What can hang from each mark
K885: K575
K845: K23 K226
K523: K226 K488 K692 K784 K932
K386: K226 K575 K845 K885
K683: K488 K926
K933: K226 K692 K784 K926
K575: K386 K523 K885 K932
K226: K386 K784 K926
K926: K23 K692
K932: K488 K523 K575 K845 K861
K784: K845 K933
K23: K575 K683 K926 K933
K692: K488 K713

Each row was made from one small tree. Brackets hold a mark, then the marks that hang from it, in the order of their numbers. Every link used is in the known rows. Write each row's tree.
Known rows
{K226 {K386 K575 K885} K926}: [ 107   36   37  417 -367  -30 -357  139   69   14  -26  482  358  147
 -292 -313  175  217 -184  -73  320  170   75  254  118 -243  103  -51
 -103 -304   -8  122 -239   83   66 -310  -12 -120  -25 -401   15  253
   41  211  441 -229  -35  -35  -80 -132 -471 -353 -149 -411 -182  178
  412 -229  236 -141  221   69  -16  -75]
{K23 K926 {K933 K692 {K784 K845}}}: [  87   99 -133  382    4  261  -64  265 -119   74  -29  305   36  -80
  -96 -189   86  226 -142  -87  514   91    6  189  456 -163 -125  -40
   65 -247 -239  496  -28   79  143 -204   14 -248 -252 -153  115  241
   59 -163  190 -156  385  -59 -123 -182 -166  -98   26 -212 -182  -32
  222 -250  273  -21  126 -166  292   81]
{K23 {K683 K488 K926}}: [ -99   43  -17  237 -102  106   94  228    4  -24   79  167    3   13
    9 -203  188  379 -258    9  438   95   68  301  225   24 -227 -146
   -2 -199 -205  352    7    6  209 -141 -116 -253 -273 -150  -64  284
   41  -62  225 -132 -182  -79 -213   37 -194 -181 -270 -132  159   96
  203 -336  118   51  200 -109  180  126]
{K885 {K575 {K386 {K845 K23 K226}}}}: [-172   65  -49  284 -395  -11   47  159  -36  -82    3  437  204   63
 -267  195   -5  333  -78    5  432  327  129  185  207 -109   49 -290
  -83 -289  -72  186 -147  -53  306 -123  -93 -166 -245 -151  -61  175
  134   10  174 -248   92  -74 -186  165 -138  -50 -129 -306  107  123
  270 -164  261 -145   18   75  182 -237]
{K926 {K23 K683} K692}: [ -19  -57 -199  247  -44  167  249  234 -126    6 -200   23  200  -28
  -58 -180  -42  419 -113  -80  462  195   70  258  231   30 -355 -233
   21  -84 -167  447 -158  -41  236 -148 -119 -364 -250 -152  -99   24
   81 -327  178 -134 -125 -123  -35  -45  -70   22 -304 -233   77  -34
  112 -434  564   14 -151  -29   41   54]
{K575 {K523 {K692 K488} {K784 K933} K932} K885}: [ 217   24  155  228 -366 -132  -31  202  295 -185 -288  250  112  367
 -152 -138 -193  261  -10  375  119 -236  135    6  -17 -392  -34   17
   80 -363 -200  263 -122    8  340 -282  -20  124   24   64  282  306
 -261 -155   44 -250  383   -2 -181  -24   54  225 -334 -274  126  -92
   73 -202  325 -162  -24  140  452 -118]
{K683 K488 {K926 {K23 {K933 K784}} {K692 K713}}}: [  31  -83   35  217 -131  162   31  182   40  -99  -86  135   86   -7
   -5 -317   81  399 -229  -16  521   38  -82  300  163  -27 -454 -181
  135 -158 -307  481    5    4  184 -182  -79 -286 -196  -69  -97   47
  -83 -187  262 -339  -54 -204 -233 -145 -172 -104 -323 -338  128 -153
   38 -285  356  100  -69 -159  168  331]
{K845 {K23 K575 {K683 K488}}}: [-121  223  -87  242  -77  121  228   53 -140   -1  -63  352   96  110
  -36 -218    7  441 -222  -15  487  251  129  275  288   55 -128 -272
  -49 -341 -288  297  -39 -185  324  -90  -26 -392 -271  -52 -154  436
   22 -198   94 -203  -47  -16 -222    6 -110 -171  -24 -271   40   91
  316 -317  342  115  127  159  250  -50]
{K386 K226 {K575 K885} K845}: [-104  254  -41  432 -262 -463 -275  117  -37 -185 -221  507  311  167
 -519  -75  152  472   23 -177  328  332  -25  235  -40   66   36 -228
 -137 -500  111  152 -210 -150  240 -242 -222  154 -162 -357  207  129
   12   88   34 -178   55   -1  123  169 -246  240 -171 -236   77  202
  199  -16  281 -116   80  184 -146 -171]
{K933 K226 K692 K784 K926}: [ -53  -83  134  324  -63  217 -202  299  -32  155  -76  524  128  -99
 -155 -106  102  129   -3   -8  490  202  293  127  345   51 -419  210
   50 -182  216  496  -14  -28 -212 -494 -372 -197  -22 -243  414  128
  167 -291  109    1  286 -347 -143   69 -289  122   40 -308 -193  194
   83 -308  247  -25  -62 -190  233  151]
{K523 {K226 {K386 K845 {K885 K575}} K784}}: [ -11   61   18  501 -376  -29 -273  245   86  -51 -167  503  224  138
 -460 -132  148  377  -52   79  337   14   45  120  279 -265   21 -151
 -260 -287   49  174 -223   32   41 -275 -101 -148  -68  -96  103  230
  160   49  259 -102  127  -37 -257  106 -374 -221 -183 -375 -147  162
  336 -154  212 -381  113   47  -94 -303]
{K523 K226 {K692 K713} {K932 K488 K861}}: [ 120  -99  -38  207 -386  203  165  252  232 -287 -217  450  217  459
 -357 -173 -228  383   57  368  479 -140    4  -41  213 -307 -327 -238
  -47 -160 -300  245 -305  416  385 -242 -227  -77   23   42  265  311
 -407  -68   98 -357  381  -87 -324  175  -63  117 -156 -196 -137  135
   98 -142  375 -372 -156  -10   79 -188]
{K523 {K226 {K926 K692}} K488 K932}: [ 200  -90   12  254 -431  263   77  393  210 -108 -198  378  238  309
 -139 -322 -363  277   13  365  285 -256   42  153  255 -193 -353 -132
   35  -11 -119  267 -145  351  265 -320   52  -87   63   49  153  307
 -173  -51  195 -231  165 -225 -141   51 -301  -33 -158 -224  -76  214
  128  -73  464 -118 -264  -65  166 -148]
{K386 {K226 K784 K926} {K575 K885} K845}: [  27  264   -6  425 -296 -502 -453   96  -19 -173 -307  583  413  104
 -527 -247  205  402  -57  -50  284  203  -38  273  -28  -18   82  -98
 -190 -528   96  113 -255 -186  108 -257 -130  139 -102 -389  269  144
   44   65  280 -179   34    6  166   66 -418   74 -189 -352  -20  198
  284 -122  180 -218   51  103 -146 -229]
{K926 {K23 K575 {K933 K784}} {K692 K713}}: [  -2  -23 -125  215  -25  241  130   83 -199  130 -335  166  270   -8
  -98 -217  -50  344 -142  -11  522  148 -139  306  328   17 -419 -276
  217 -212 -256  512 -111  -83  283 -103   24 -511 -130 -123 -103  100
  -11 -305  102 -194  188 -113 -184 -112  -69   60 -171 -350   28 -146
  147 -235  485  -52 -128  -41  120  114]
{K926 K23 {K692 K488}}: [ 130  -11  -58  348 -248  147   65  224  -64 -118 -170   53  281   -8
 -138 -260   -4  411   -3  -72  343  222   44  211  135  -94 -402 -243
  118  -79 -168  383 -144   66  176 -212  -72 -338 -207 -221  -26  -67
   -3 -370  218 -139  -41 -194  -63  -61   12  108 -323 -351   30  -12
   34 -323  615 -111 -250  -49   58   53]
{K932 {K575 K386 {K523 K692} K885}}: [ -69  -19  -70  285 -467  -61  -46   95  159  -81 -174  328  255  160
 -129  132   65  151  -83  200  280  168  167  -88   46 -263  -68  -60
  -80 -264 -156  124 -109  -19  399 -267  -94   75  -48 -152  130  249
  -68  162   17 -300  125   54 -177  143  -82   72 -316 -168  118   65
  281 -194  203 -160   60  235  314  -52]
{K575 {K386 K226} {K932 K523 K845 K861}}: [-152   14 -118   12 -601  155  -18  102  266 -297   79  472  248  112
 -220   98  159  360 -154  228  367  370   78 -166  135 -239    2   -1
 -151 -119  -99  103 -265   88  384 -113 -102  165  -97 -282  109  356
    6  311  198 -527  151   52  -97   77 -161  184 -266  150  -29  267
  353 -205  145 -194  189   98  103 -286]
{K226 {K386 K845} {K784 {K933 {K692 K713}}} K926}: [ 153   44   94  388 -263  -24 -394   96   19  -88 -137  510  227   27
 -237 -336  243  225 -142   72  275  -23   36  206  146 -381  109   20
 -102 -327 -167  230 -243  -23  -99 -278  100 -110  -51 -276  170  166
  183  -62  543 -184   67   14 -151  -83 -524 -288 -163 -519 -153  124
  428 -260  154 -408   52  -82  114 -255]
{K845 K23 {K226 {K386 K575}}}: [-211  219  -63  328 -296  141   -3   80   37  -28 -146  617   88  141
 -265  -54  -38  456   -3 -131  398  320  100   48  165  -36   82 -310
 -177 -252 -106  185 -291  -79  274  -53  -55 -139 -237 -192   43  301
   66  -14  321 -325  -55  -79 -134  114 -108 -150 -102 -416 -196  184
  296   24  418   33   42  295  124 -237]
{K845 K23 {K226 K784 K926}}: [ -51  241    1  269 -217  115  -66   29   29  -43 -222  572  121   17
 -170 -240  -44  422  -74   57  373  197  121   65  111 -147   65 -190
  -89 -219 -118  212 -316  -53  151  -48   37 -238 -248  -96  119  341
  140 -166  495 -207  -67 -126  -41  -33 -109 -168  -60 -427 -288   50
  290 -182  311  -26  -62   76  200 -198]
{K226 K386 {K784 {K845 K23}} K926}: [ 161   86    1  412 -297  148 -253  100  -34  -66 -192  574  269 -140
 -145 -278  155  228 -233  118  304  100  211  131  194 -328  168   56
 -318 -261 -208  149 -271  -30  -83 -217  179 -157 -118 -177   50  198
   85  -93  595 -155    3   59  -94 -104 -411 -371 -208 -447 -231  141
  419 -346  206 -201   59  -44  123 -264]
{K784 {K933 {K226 K386 {K926 K692}}}}: [  37  -77   -8  317  -77   72 -249  174  105   62  -10  369  249    9
 -131 -275   40  287   32  -75  303  124  215   41  136 -383   -2 -178
  102 -123  -90  234  -58   38   92 -152    0 -173  -22 -109  238  184
  157 -122  290  -60   53 -153 -105  -19 -179 -118 -140 -328   49  201
  302 -147  209 -219  -12  -59  206  -97]
{K523 K488 K692 K784 {K932 K845 K861}}: [ 137 -101  -10  239 -647  246  304  453  259 -195 -213  358  115  494
 -320 -140 -337  343 -161  561  230 -469  208   77  340 -326 -274   64
  -72 -172 -317  317 -343  351  293 -205  -51   30   94  133  298  327
 -386 -261   89 -490  462  -19 -189  292  -90  184 -229 -185   40  145
  166 -306  489 -246 -392  207  362 -313]
{K784 {K845 K23} {K933 {K226 K386 K926}}}: [  35    4  -60  352   79   43 -102   93   17  -35  -44  553   95  -56
 -150 -215  -50  354  -11 -203  346  294  344  -42  125 -412  192 -178
  -72 -356 -232  173  -40  -54   87 -154   47  -96 -154   24  147  174
   11 -198  299  -58   98  -42   27   60 -154  -52    7 -331   64  133
  298 -186  268  -80  -38    8  338 -187]
{K575 {K386 K885} K523 K932}: [ -41  -73   66  104 -528   37 -127   55  249 -260   -3  151  123  247
  -32  103  173  142 -195  273  179  299   76   -7   26 -250   57  104
  -34 -245  -44  304  -94  -85  369 -326   62   18 -106 -120  -95  287
   41  377  180 -379  129  -97 -166  -87 -242   29 -326  -14   37  -24
  317 -188  125 -101  342   67  224  -65]
{K386 {K575 K523 K885} K845}: [ -41  169   74  417 -331 -438 -102   31    0 -242 -251  371  134  234
 -335   43  135  338    6  -93  267  354  -37  210    5   39   40 -191
  -87 -528    0  235 -104 -119  307 -319  -65  127  -35 -283   63   59
  -39  175   11 -298   36  -18  133  159 -163  178 -138 -308  110  -23
  155 -158  260 -167  113  166  142  -38]
{K386 {K845 K23} K885}: [ -23  234   90  463 -206 -261  -39   22  -57 -247 -126  324   73  309
 -348 -193   59  566 -162 -109  409  334  110  262   17  -88  147 -220
  -26 -517  -34  300 -228  -30  122 -288 -185 -153 -270  -94  -69  170
   89  -52   69 -128   44  -42   59   -8 -167   81   21 -266  -91 -179
  225 -314  431  -76   77  126   33    9]
{K23 K575 {K683 K488 K926} {K933 K226 K784}}: [-197  102  -55  171   85  196  -18  261  -51  332 -129  303   44    3
  -40 -351  198  356 -358   63  499  -31  -60  333  601  146 -417 -116
   62 -349 -236  459  236 -267  287    7  -59 -467 -132 -106    5  490
   61 -114   78 -105  162  -85 -319   17 -303 -254 -112 -177  243  143
  373 -189  -11   61  328   14  347  123]
{K575 {K523 {K226 {K386 K885}} K488} {K932 K861}}: [  31 -111   67  124 -542  160  -12  186  341 -153 -101  300    5  370
 -153  -27  143  166  -18  299  154   39   17  -71  222 -400 -163  -22
  -39 -128  -84  242 -132  138  390 -301   65   20   65  -36   29  325
  -78  311  229 -439  186 -151 -109   78 -221    7 -215 -151  -74  161
  313 -143  249 -233  130  124  167  -75]
{K933 K226 {K784 K845}}: [ -40  -49  -13  444  -59  184 -103  215  -82  126 -122  450  199 -194
 -200  -21   90  281   45   54  362  288  317  115  333 -112 -215    8
  -68 -191   22  395  -17   -6  -76 -253 -127 -114  -49  -50  243  136
   71 -206   68  121  280 -180  -49  232 -123  182  -24 -210  -32  130
  172 -216  202 -116  -43 -162  277  -55]
{K885 {K575 {K386 {K226 K926} K845} {K523 K784}}}: [ -96  -20  -64  200 -365 -138  -99  176   55 -112  -96  316  226   47
 -199  213   76  259  -97  103  304  184   83  163  132 -214    6 -218
  -66 -287  -95  135 -102  -51  333 -147  -52   -3  -87 -163   96  216
   34   54  185 -207  110  -21 -151  181 -245   53 -225 -429  123  166
  287 -216  113 -135   48   82  238 -232]
{K885 {K575 {K386 {K226 K926}} {K932 K523}}}: [ -85  -54  -88  125 -398   68  -64  104   68  -70   70  425  345   44
 -193   89   41  212 -106  179  338  278   87   94  167 -234    4 -149
  -22 -180   12   80 -144   12  358 -159  -53  -68 -140 -261    5  261
   86  210  266 -307  146 -101 -223   -9 -174  -75 -214 -156   87  221
  298 -167  135 -178  132  -43  164 -215]
{K885 {K575 {K523 K226 K488 K692}}}: [ -15 -181    1  268 -314   35   80  206   34  -30 -108  318  132  201
 -240   45  -12  171   63  159  305    8   14  101  259 -216 -181 -250
   -8 -216 -105  201  -45  154  400 -260  -15 -169  -31  -13  101  201
  -35  -10  133 -166  243 -131 -251  253   -3   13 -156 -441  110  146
  159 -105  255 -217  -40   77  247 -114]
{K926 K23 {K692 K488 K713}}: [ 123  -39  -37  303 -204  178   86  136 -124 -133 -180   78  309    1
 -144 -219   18  391   13  -39  376  261  -64  272  115  -49 -370 -313
  266 -158 -246  419 -175  111  166 -226  -36 -373 -186 -214  -33  -65
  -95 -336  226 -109  -11 -174 -152   23   28  209 -323 -398   10  -93
    5 -239  554 -161 -281  -93    8  127]
{K23 {K575 K386 K885} K926}: [   8  284 -158  264 -295   42 -164  250  -10   14  -11  332  397   13
  -31  -85   91  209 -164   32  492  168   53  150  188  -92  -82  -71
    0 -356 -288  344 -118  -30  252  -95  106 -178 -213 -201  -20  387
   46   90  159 -403  116   35 -234 -123 -259 -242 -199  -76  -62  218
  356 -169  326   74  221   35  190  -17]
{K784 K845 {K933 {K226 K386} K692}}: [   9  -87  -73  363   43  123 -102  179  -42    5   42  475   49  -87
 -231 -137   49  218   91 -212  340  242  305  -94  148 -364  -38  -74
  -12 -289 -118  298  -37   24    6 -275  -41  -88 -144  -52  261   90
   82 -163  148  -47  227  -52  -88  102 -132   46  -76 -302  159  182
  264 -176  247 -223   15  -61  258 -168]
{K226 {K386 {K575 {K523 K692}} K845} K926}: [  64   -4   -5  375 -332 -126 -230  145   79 -155 -198  457  244  148
 -194 -149  191  262 -107  -26  273  149  -44  227  109 -102   57  -98
 -237 -316 -165  147 -180   58  212 -288   90   28   45 -370   92  154
  -42  173  410 -334  -67  -13  -11   55 -475 -191 -144 -481 -135  179
  332 -166  289 -172  142  148  164 -163]
{K784 K845 {K933 K926}}: [  33  -24   39  337   72  -49 -132   76  -19  -69   60  440  -55  -53
  -81  -88  -41  253  -29 -253  392  232  323   35  -20 -403   57 -134
   54 -315 -130  172  -29   80   67 -256  -73 -148 -221  -59  144   -2
   41 -215  297  -21   95  -69   75   -4  -85   12  -28 -148  127   76
  125 -232  138 -120   67 -264  304  -43]
{K926 {K23 {K575 {K386 K885}}} {K692 K488}}: [  88   45 -100  264 -325  121  -15  219  -65  -62 -169   96  380   71
 -170 -276   14  361  -95  -57  399  207    9  218  141  -37 -443 -200
   98 -224 -226  394 -108  -30  211 -181  -45 -389 -208 -236 -102   35
  -28 -268  174 -256   12 -117 -140  -93 -134   23 -338 -333  112   60
  170 -277  601  -73 -101   64   64   -3]
{K23 {K575 K523} {K933 K926}}: [-115  114   49  167  -54   41 -113   27  -42   90 -225  310   -2   72
   53 -138  104  216 -261  -14  398  147 -101  107  266  -56 -179 -177
  105 -294 -125  250   55  -97  431 -115   83 -429  -43 -190   46  346
   97   -6  133 -176  156  -52 -169 -111 -106 -149  -80 -252   24   53
  296 -143   41  -25  307   16  300  107]
{K683 K488 {K926 K692}}: [  39  -28   33  232 -282  124   -6  207   72 -167   44  178  131   17
   21 -276   92  338 -120   27  483   43   86  216   22  -18 -379 -157
   83  -61 -256  390  -23  151  121 -208  -60 -216 -178  -63   11   29
  -39  -90  242 -373 -165 -194 -181 -146 -142 -167 -343 -291  146   11
   54 -306  301   34   30 -170  164  273]
{K23 {K575 K885} {K683 K488} {K926 K692} K933}: [  45  255 -228  132   55  108   81  282 -135  185 -107  170  199   73
   22 -421   17  313 -234   -5  599  -99  -99  403  396  106 -311 -279
  209 -355 -525  427   99 -149  389  -16  105 -474 -255  -73  -61  399
    2  -92  151 -347  147   75 -259 -297 -208 -358 -198 -145  132    0
  340 -263  316  104  345   63  172  233]
{K226 K784 {K926 {K23 K683 K933} {K692 K488}}}: [ 226   32  -20  294 -180  113 -151  193  -46   11 -285  177  300  -84
 -134 -509  112  310 -260  121  300  -21  -26  304  294 -176 -194  -66
   33 -179 -190  322 -135  -71   80 -151   87 -419 -159 -244   38  137
   93 -328  544  -53  -27  -99  -46 -213 -255 -208 -312 -407  -56  -32
  268 -441  263 -237 -102 -132   89  -50]
{K575 {K523 {K226 K926} K488 K784 K932} K885}: [ 201   22  172  228 -448  -42    3  294  352 -122 -357  311   96  302
 -118 -125 -248  204  -46  431  111 -269  107   41   82 -350 -141   14
   46 -257  -81  241 -131   68  295 -332   68  169  118   94  207  443
 -219   36   53 -247  251  -72 -129   33 -161  125 -286 -266  -29   21
  120 -183  319    6 -112  142  354  -85]

Write each row's tree
[ -26  -25  -27  245   19   60 -144  134   25  -10  -20  536  -54  -35
 -119  -78 -120  272  121 -273  434  149  295  -22  -74 -326  -30 -213
   45 -225 -207  167 -121  114   51 -182  -66 -130 -227  -64  232  -81
   51 -191  429 -153   58  -66   63    5 -127  -34 -123 -263   70  136
  131  -70  265 -112   77 -158  241  -92]  {K784 {K845 {K226 K386}} {K933 {K926 K692}}}
[-198  340 -204  141 -230  202   50  126   35  -46  -81  505  147  129
  -42  -41  -80  410  -60    6  474  301   53   28  207  -14  -33 -239
  -50 -291 -304  302 -233  -86  400   39   88 -231 -322 -106  -30  413
   52   36  328 -536    9 -117 -162  -26 -170 -211  -32 -197 -226  182
  336  -24  446  149  108  187  292 -169]  {K845 {K23 {K575 K386 K932} K926} K226}
[-143  209 -125   92  -99  105  267   61  -78  -35 -218  292   80  214
   78 -151  -75  421 -217   83  513  203   35  151  285  137 -119 -222
  -26 -356 -322  381  -69 -106  431  -45  -18 -317 -197  -57 -113  340
  -80 -147   76 -330  -50  -21 -103  -11 -105  -79 -106 -293   65   49
  230 -310  332  129   86  125  340   30]  {K845 {K23 {K575 {K523 K932}} {K683 {K926 K692}}}}
[ -40  145 -145  323   58   68  -46   95    3  -64   11  552  -59   13
 -142 -107 -106  411   78 -288  426  241  246  -51   64 -401  174 -299
  -61 -354 -369  184 -147   32  191  -47   38  -67 -331   10   99  143
   15 -165  393 -219   93   18   19   48  -82 -103   -2 -307  -27  115
  260  -49  354  -15   51   12  333 -211]  {K784 {K845 {K23 K926} {K226 K386}} K933}
[  -9   81   55  354 -350 -208 -119   33   35  -89 -154  363  211  157
 -257  -13  106  194   -8  -36  270  311   32  116   58  -72    7 -133
  -21 -375   34  221  -96  -75  315 -291  -40   17  -19 -265   72  181
  -42  160   62 -248   71  -49   -9   57  -46   62 -215 -292   85   52
  179 -157  182 -112  137  117  141    1]  {K386 {K575 K523 K885}}
[  34   28  -11  286 -251  106  -16  258   46 -116 -127   99  183    8
  -50 -251   97  404 -150  -65  409  158   -8  135  129  -51 -304 -131
   83 -149 -150  437 -128  123  169 -140  -90 -268 -235 -243  -30  -38
  -36 -224  270 -268 -157 -215  -46  -82  -73  -10 -372 -277   70   26
    7 -301  420   -3 -155 -135  142  182]  {K683 {K926 K23 {K692 K488}}}
[   0  121 -192  299    5  120   53  290  -79  -37  156  130   99  -16
   51 -209  159  377 -152  -46  483  104   53  371  307  -30 -214 -232
   27 -198 -382  343   -6   72  222 -138  -48 -239 -285 -151  -18  310
   52  -70  316 -160  -95  -41 -222   14 -248 -278 -155 -156  -43  122
  275 -332  242   59  201 -134  153  130]  {K23 {K683 K488} K926}
[  82  278 -181  232  -88   98  -70  218 -104  143 -202  254  319   55
  -40 -321  -26  260 -146   -6  544    9  -89  205  306  -44 -152 -232
  219 -301 -351  415  -59  -17  351  -20  176 -427 -176 -118   28  298
   43  -59  116 -376  249    9 -157 -350  -84 -253 -158 -171  -32   -7
  284 -175  375    3  197   25  160  174]  {K23 {K575 K885} {K926 K692} K933}
[   1   64  -29  214 -198  124    3  175  -44  -63 -163  147  244   32
  -40 -243  113  371 -149  -33  461  175 -117  189  146   29 -362 -191
  198 -257 -249  462 -128  118  204 -110  -24 -364 -197 -253  -61   11
 -110 -185  239 -305 -115 -176 -138  -28  -99    8 -336 -331   87   25
   39 -230  381  -30 -125 -131  141  215]  {K683 {K926 {K23 K575} {K692 K488 K713}}}
[  88   72 -189  298 -126  181  -20  183 -125  -90   -9  173  320  -10
    0 -119   40  288   27  -11  518  186    2  237  160  -56 -128 -282
  220 -124 -340  428 -195  287  146 -157   61 -271 -173 -138   99   65
  -18  -91  279 -242   18 -110 -134  -63  -87  -56 -178 -274 -184    9
  125 -215  377  -98  -41 -207   63  192]  {K23 {K926 {K692 K713}}}
[ -91  112  -60  162 -438   -1 -117  151  170 -310  -69  393  266  115
 -122   11   97  381 -228  165  275  338   96  119   53 -110  140    9
 -181 -250  -71  231 -198 -177  316 -200   36   48 -258 -198  -28  309
   63  165  270 -391    8 -114  -55  -60 -417   48 -200   27  -66  175
  322 -128  286  -10  121  108  123 -297]  {K575 {K386 {K226 K926} {K845 K23}} K932}
[  -9   66   16  222 -182  112 -113  102   29  106 -308  306   69  132
  -90 -287   98  200 -209  147  270  -62 -190   93  373 -167 -214 -191
   59 -276 -186  273   54  -49  442  -82  253 -380   12  -72   55  481
   40   34  142 -158  228  -30 -229  -23 -158 -175 -123 -338   38  118
  387  -40   73 -136  195  124  289  -80]  {K23 {K575 {K523 {K226 K784 K926} K488}} K933}
[ -27  196 -215  262  -41  160  210  172 -122  -65  -74  237  159   88
    6 -183  -52  452 -140  -69  554  246  129  246  300   48   27 -288
   10 -256 -350  403 -138   -3  256  -79  -33 -313 -326  -63  -55  251
    1 -247  224 -220  -71  -53  -69  -61  -76 -116  -76 -251 -136   17
  202 -344  454  114  -14   52  179   59]  {K845 {K23 K683 {K926 K692}}}
[  -4  -93   12  270 -298  -12   37  119  -44  -58  -52  279  180  128
 -191   57   71  198   45  123  309  159   33  135  201 -202 -125 -247
   43 -240 -130  182  -57  116  383 -229  -40 -217  -77 -139   78  131
   -6  -55  163 -145  217  -98 -231  164   63   29 -166 -456  123   75
  160 -204  209 -269   35    2  270  -67]  {K885 {K575 {K523 {K692 K488}}}}
[ -69   -2   52  295  -17   28  -13  205  -14  -45  -39  249   11  -43
    9 -138   63  361 -252 -144  446  226  146  262  158  -58 -279  -91
  -42 -199  -14  257  -74  -75  138 -296 -245 -289 -223 -250  -23  135
  129 -228  331  -83 -143 -190 -103   -6 -230 -127 -166 -163  -52   71
  117 -390  302  118   12 -145  105  144]  {K933 {K926 {K23 {K683 K488}}}}
[ 190 -130   25  367 -453  306  -75  453  262   34 -260  351  221  169
 -254 -246 -126  211  -84  241  177 -399  123  218  261 -327 -173 -132
   67  -93 -181  293 -203  253   -6 -241  167 -126   65   43  227  342
 -212 -120  322 -180   67 -147 -289  125 -378 -105 -296 -457 -161  260
  199  -73  366 -115 -260  156  157 -217]  {K523 {K226 K386 {K926 {K692 K713}}} K488 K784}
[ -60   64  -60  217 -153  148   96  259  -35   17  -36  125  109   43
  -27 -195  141  358 -184   12  434  111   43  258  246   80 -168 -160
  103 -193 -190  416  -59   96  186 -101  -96 -325 -277 -219    0  157
    3 -152  220  -89 -153  -86 -102   21 -104  -38 -316 -145  136  100
  128 -302  178  -54  108 -115  148  112]  {K23 {K683 {K926 {K692 K488}}}}
[ -30  112  -17  303 -194   96 -165  130   40   17 -198  415  151 -101
 -180 -211   60  354  -49   47  300  132   36   83  100 -218 -166 -124
  -67 -110  -20  221 -313   19  122  -82   11 -218 -187 -220  144  240
  216 -102  529 -142  -81 -157  -52    6 -174 -166 -192 -355 -217   90
  277 -200  274 -119  -55  -78  116 -174]  {K845 {K226 K784 {K926 K23}}}
[ 109  160   65  443 -370  -10 -297  109   10 -140 -250  519  271    1
 -189 -289  213  349 -250  140  285   75   92  240  197 -236  166    1
 -305 -289 -152  180 -291  -83  -45 -212  120 -127  -84 -250   48  213
  172  -61  547 -209  -57   15  -88  -75 -498 -353 -180 -477 -274  118
  431 -323  252 -249   35   35   85 -263]  {K226 {K386 {K845 K23}} K784 K926}
[-241  381 -239  105   36  219  175  131  -51  121 -165  436  -24  160
  -33 -191  -77  486 -169  -36  496  194  -73  135  415   63  -21 -333
   44 -356 -349  332 -139 -179  527  137   88 -417 -369  -97  -62  519
   78  -37  314 -401   55  -69 -150  -73 -116 -269   25 -165 -160   79
  374  -53  340  148  220  211  301  -88]  {K845 {K23 {K575 K932} K683 K926 K933} K226}
[ -10  111  -65  380  -55  135  149   43 -131 -111 -120  409    0  -64
 -130  -78  -45  383 -165 -113  412  354  204   70  181 -170  130 -209
  -92 -312 -200  263 -109  -13  224 -148   67 -241 -297    9  -44  191
  -21 -183  139  -71  119    8   -3  -13   40   39  -41 -185    9  -70
  191 -257  297   -5   31    3  244  -89]  {K784 {K845 {K23 K933}}}
[-164    6  -22  337 -624  -46    3  134  129 -160  -95  301  106  231
 -220  149   78  246 -125  218  211  172  179  -63  206 -326 -154  -62
   -6 -309 -253   55 -144  104  355 -285 -103   88   65 -203  119  224
  -63  191  -27 -359  155  130 -129  415 -183  132 -214 -263   72  130
  337 -285   98 -215  -37  313  348 -119]  {K932 {K575 {K386 K885} {K523 K488 K784}} K845}
[ -20  122 -133  264  -65  -27 -275  142  -71   31 -205  350  344 -114
 -189 -330  202  384 -181   45  335  118   -3  180  159 -160 -183  -84
 -134 -207  -25  185 -229 -110  161  -94  -69 -209 -188 -287  159  342
  173 -168  389    8  -33  -32  -80   -3 -315  -93 -236 -314 -103  276
  369 -256  179  -68   30  -51  -59 -194]  {K386 {K226 K784 {K926 {K23 K575 K683}}}}
